Below is a small trained network, with its code and all its weights. Each question gives an input and a target symbol and asks what happens when units are switched off, that is, made to give their printed mean instead of their output.

import numpy as np


def w(rows, s, z=0):
    codes = np.array(rows[::2]) - 128.0
    scale = np.full(codes.shape[1], s)
    scale[-1] = z or s
    return codes * scale


def f(y):
    return y / 2 * (1 + np.tanh(0.7978845608 * (y + 0.044715 * y**3)))


def softmax(a):
    e = np.exp(a - a.max(-1, keepdims=True))
    return e / e.sum(-1, keepdims=True)


def log_softmax(a):
    a = a - a.max(-1, keepdims=True)
    return a - np.log(np.exp(a).sum(-1, keepdims=True))


def net(x, mask):
    ids = ['ΓΔΠαθμσω'.index(c) for c in x.split()]
    T = len(ids)
    res = E[ids] + P[:T]
    r = res
    for j in range(3):
        rows = slice(2 * j, 2 * j + 2)
        q, k, v = (r @ M[0][rows].T for M in (Q, K, V))
        z = softmax(np.where(np.tri(T) > 0, q @ k.T / 2**0.5, -1e9)) @ v
        o = O[0][rows]
        res = res + np.where(mask[j], z, o[:, -1]) @ o[:, :-1]
    y = f(res @ A[0][:, :-1].T + A[0][:, -1])
    res = res + np.where(mask[3:11], y, B[0][:, -1]) @ B[0][:, :-1]
    return log_softmax(res[-1] @ U[:, :-1].T + U[:, -1])


Q, K, V, O, A, B = {}, {}, {}, {}, {}, {}
E = w([
[4,184,79],'Γ',
[115,136,138],'Δ',
[60,27,213],'Π',
[164,121,71],'α',
[211,167,160],'θ',
[164,191,45],'μ',
[121,133,123],'σ',
[151,71,166],'ω',
],0.014)
P = w([
[99,246,253],'0',
[136,145,189],'1',
[107,181,251],'2',
[109,172,231],'3',
[125,169,204],'4',
[168,140,138],'5',
[132,156,191],'6',
],0.0047)
Q[0] = w([
[95,68,57],'head 1',
[84,249,239],'head 1',
[134,179,254],'head 2',
[153,228,135],'head 2',
[149,17,150],'head 3',
[74,176,99],'head 3',
],0.0086)
K[0] = w([
[186,111,86],'head 1',
[57,124,162],'head 1',
[129,5,177],'head 2',
[164,93,89],'head 2',
[138,77,139],'head 3',
[68,166,45],'head 3',
],0.015)
V[0] = w([
[136,192,189],'head 1',
[180,113,92],'head 1',
[161,98,146],'head 2',
[113,153,127],'head 2',
[181,149,155],'head 3',
[125,10,149],'head 3',
],0.013)
O[0] = w([
[158,76,110,194],'head 1',
[62,174,189,3],'head 1',
[254,136,104,133],'head 2',
[196,73,168,132],'head 2',
[175,173,198,93],'head 3',
[173,108,231,162],'head 3',
],0.0062,0.007)
A[0] = w([
[80,130,159,160],'neuron 1',
[161,245,81,253],'neuron 2',
[138,98,100,197],'neuron 3',
[99,106,151,77],'neuron 4',
[221,69,152,254],'neuron 5',
[134,73,140,150],'neuron 6',
[119,60,145,140],'neuron 7',
[41,82,188,103],'neuron 8',
],0.013,0.0055)
B[0] = w([
[159,139,80,149],'neuron 1',
[219,58,85,188],'neuron 2',
[60,183,132,154],'neuron 3',
[168,121,155,137],'neuron 4',
[54,233,143,251],'neuron 5',
[52,85,205,173],'neuron 6',
[120,57,112,180],'neuron 7',
[255,76,161,186],'neuron 8',
],0.0074,0.014)
U = w([
[239,117,83,114],'Γ',
[12,92,47,226],'Δ',
[134,58,142,190],'Π',
[129,164,111,80],'α',
[226,250,149,126],'θ',
[129,164,111,16],'μ',
[38,253,149,213],'σ',
[133,155,108,6],'ω',
],0.008,0.0024)

Each question gives the input, a string of symbols that net reads in full, and the target symbol t.
The units are the heads (2 rows each of Q, K, V and O) and the neurons (one row each of A and B). Each row of codes is followed by its name. A weight is (code - 128) times the scale printed after its matrix; where a second scale follows, it is the last column's (O, A, B and U).
mask holds one flag per unit, heads first, then neurons. A switched-off unit (its flag False) gives its mean, the last column of its rows in O or B, instead of its output. The means were averaged over made-up inputs and are rounded, as every weight is.
A unit's drop is (log p(t) with every unit on - log p(t) with that unit switched off) / (log p(t) with every unit on - log p(t) with every unit switched off).
The circuit of an input: a set's keep is (log p(t) with only the set's units on - log p(t) with every unit switched off) / (log p(t) with every unit on - log p(t) with every unit switched off). Starting from all 11 units, units are removed one at a time, each time the one whose removal leaves the highest keep (on an exact tie, the one counted first), for as long as the keep stays at least 0.8.
units of the circuit, in order: the units of the circuit, biggest drop first
unit that matters most: the unit with the biggest drop
k most important neurons: the k neurons with the biggest drops, biggest first
which heads matter: for each layer, one digit per head in row order, 1 if its drop is at least 0.15 and else 0, layers parted by /
drop when u is switched off: that unit's drop, to one decimal
input Π ω Δ, target σ: 2 most important neurons	neuron 8; neuron 2
input Π Π Π Π Π Δ, target σ: unit that matters most	head 3
input σ Γ ω, target σ: units of the circuit, in order	neuron 5; neuron 2; neuron 8
input α Γ θ Γ Δ, target Δ: units of the circuit, in order	neuron 8; head 3
input Γ μ σ, target Δ: units of the circuit, in order	head 3; neuron 8
input Π Π σ, target σ: units of the circuit, in order	neuron 8; neuron 2
input Π Π Γ α, target σ: 3 most important neurons	neuron 8; neuron 2; neuron 7
input Π σ Π Π ω σ, target σ: 3 most important neurons	neuron 8; neuron 2; neuron 5
input Π ω Π α, target σ: which heads matter	001
input ω Γ Γ α, target Δ: drop when neuron 8 is switched off	0.6
input Γ Γ α, target Δ: drop when head 2 is switched off	0.3
input μ Γ Π Π μ, target Γ: drop when head 1 is switched off	0.0
